Below are the code and all the weights of a small trained network. Each question names an input and a class and asks about switching units off, where a switched-off unit gives its printed mean instead of its output.

import numpy as np


def w(rows, s, z=0):
    codes = np.array(rows[::2]) - 128.0
    scale = np.full(codes.shape[1], s)
    scale[-1] = z or s
    return codes * scale


def f(y):
    return np.maximum(y, 0)


def log_softmax(a):
    a = a - a.max(-1, keepdims=True)
    return a - np.log(np.exp(a).sum(-1, keepdims=True))


def net(x, mask):
    res = np.array(x, float).reshape(1, 5) / 4 @ E
    y = f(res @ A[0][:, :-1].T + A[0][:, -1])
    res = res + np.where(mask, y, B[0][:, -1]) @ B[0][:, :-1]
    return log_softmax(res[-1] @ U[:, :-1].T + U[:, -1])


A, B = {}, {}
E = w([
[137,198,169,247,215,86,147],'x0',
[10,152,92,44,71,182,69],'x1',
[125,69,209,118,223,55,200],'x2',
[25,129,192,112,168,83,151],'x3',
[64,86,151,220,177,255,170],'x4',
],0.006)
A[0] = w([
[64,95,142,67,148,121,221,127],'neuron 1',
[73,200,149,121,91,102,144,178],'neuron 2',
[217,154,112,169,170,71,110,168],'neuron 3',
[48,130,103,138,138,254,85,183],'neuron 4',
[100,119,81,67,74,167,111,109],'neuron 5',
[98,204,75,118,26,63,62,253],'neuron 6',
[185,107,110,146,96,167,152,117],'neuron 7',
[125,138,156,194,185,74,168,158],'neuron 8',
],0.009,0.0027)
B[0] = w([
[175,34,113,149,105,117,132,189],'neuron 1',
[170,193,125,110,78,64,237,178],'neuron 2',
[58,167,192,48,105,190,166,211],'neuron 3',
[90,82,255,88,15,168,172,245],'neuron 4',
[138,134,161,60,118,150,245,223],'neuron 5',
[80,229,157,95,43,114,131,255],'neuron 6',
[121,179,46,161,126,65,121,174],'neuron 7',
[111,38,239,180,70,188,249,214],'neuron 8',
],0.0078,0.0081)
U = w([
[102,113,201,101,114,198,144,221],'0',
[185,122,2,196,201,160,34,2],'1',
[242,35,126,130,161,82,61,8],'2',
[163,192,89,119,71,126,104,254],'3',
[175,189,106,140,155,181,76,6],'4',
],0.0084,0.0036)

Each question gives the input, the list of numbers given to net, and the class t.
The units are the neurons (one row each of A and B). Each row of codes is followed by its name. A weight is (code - 128) times the scale printed after its matrix; where a second scale follows, it is the last column's (A, B and U).
mask holds one flag per neuron, in row order. A switched-off neuron (its flag False) gives its mean, the last column of its row in B, instead of its output. The means were averaged over made-up inputs and are rounded, as every weight is.
A unit's drop is (log p(t) with every unit on - log p(t) with that unit switched off) / (log p(t) with every unit on - log p(t) with every unit switched off).
The circuit of an input: a set's keep is (log p(t) with only the set's units on - log p(t) with every unit switched off) / (log p(t) with every unit on - log p(t) with every unit switched off). Starting from all 8 units, units are removed one at a time, each time the one whose removal leaves the highest keep (on an exact tie, the one counted first), for as long as the keep stays at least 0.8.
units of the circuit, in order: the units of the circuit, biggest drop first
unit that matters most: the unit with the biggest drop
k most important neurons: the k neurons with the biggest drops, biggest first
drop of u: that unit's drop, to one decimal
input [-4,0,5,-8,0], class 3: units of the circuit, in order -> [neuron 8; neuron 4]
input [4,3,-2,8,-3], class 3: units of the circuit, in order -> [neuron 4; neuron 2; neuron 3]
input [1,0,0,-5,1], class 3: unit that matters most -> neuron 8
input [-8,-8,7,6,1], class 2: units of the circuit, in order -> [neuron 1; neuron 4; neuron 6]
input [2,8,3,5,-2], class 3: units of the circuit, in order -> [neuron 8; neuron 2]
input [-6,-4,4,-6,-3], class 3: 3 most important neurons -> [neuron 8; neuron 4; neuron 7]
input [-7,-8,-7,0,6], class 3: 3 most important neurons -> [neuron 7; neuron 8; neuron 3]
input [3,7,6,-3,-8], class 3: drop of neuron 4 -> 0.2
input [1,1,-1,8,-3], class 3: drop of neuron 5 -> 0.1
input [-6,-1,1,3,-1], class 3: drop of neuron 3 -> 0.2
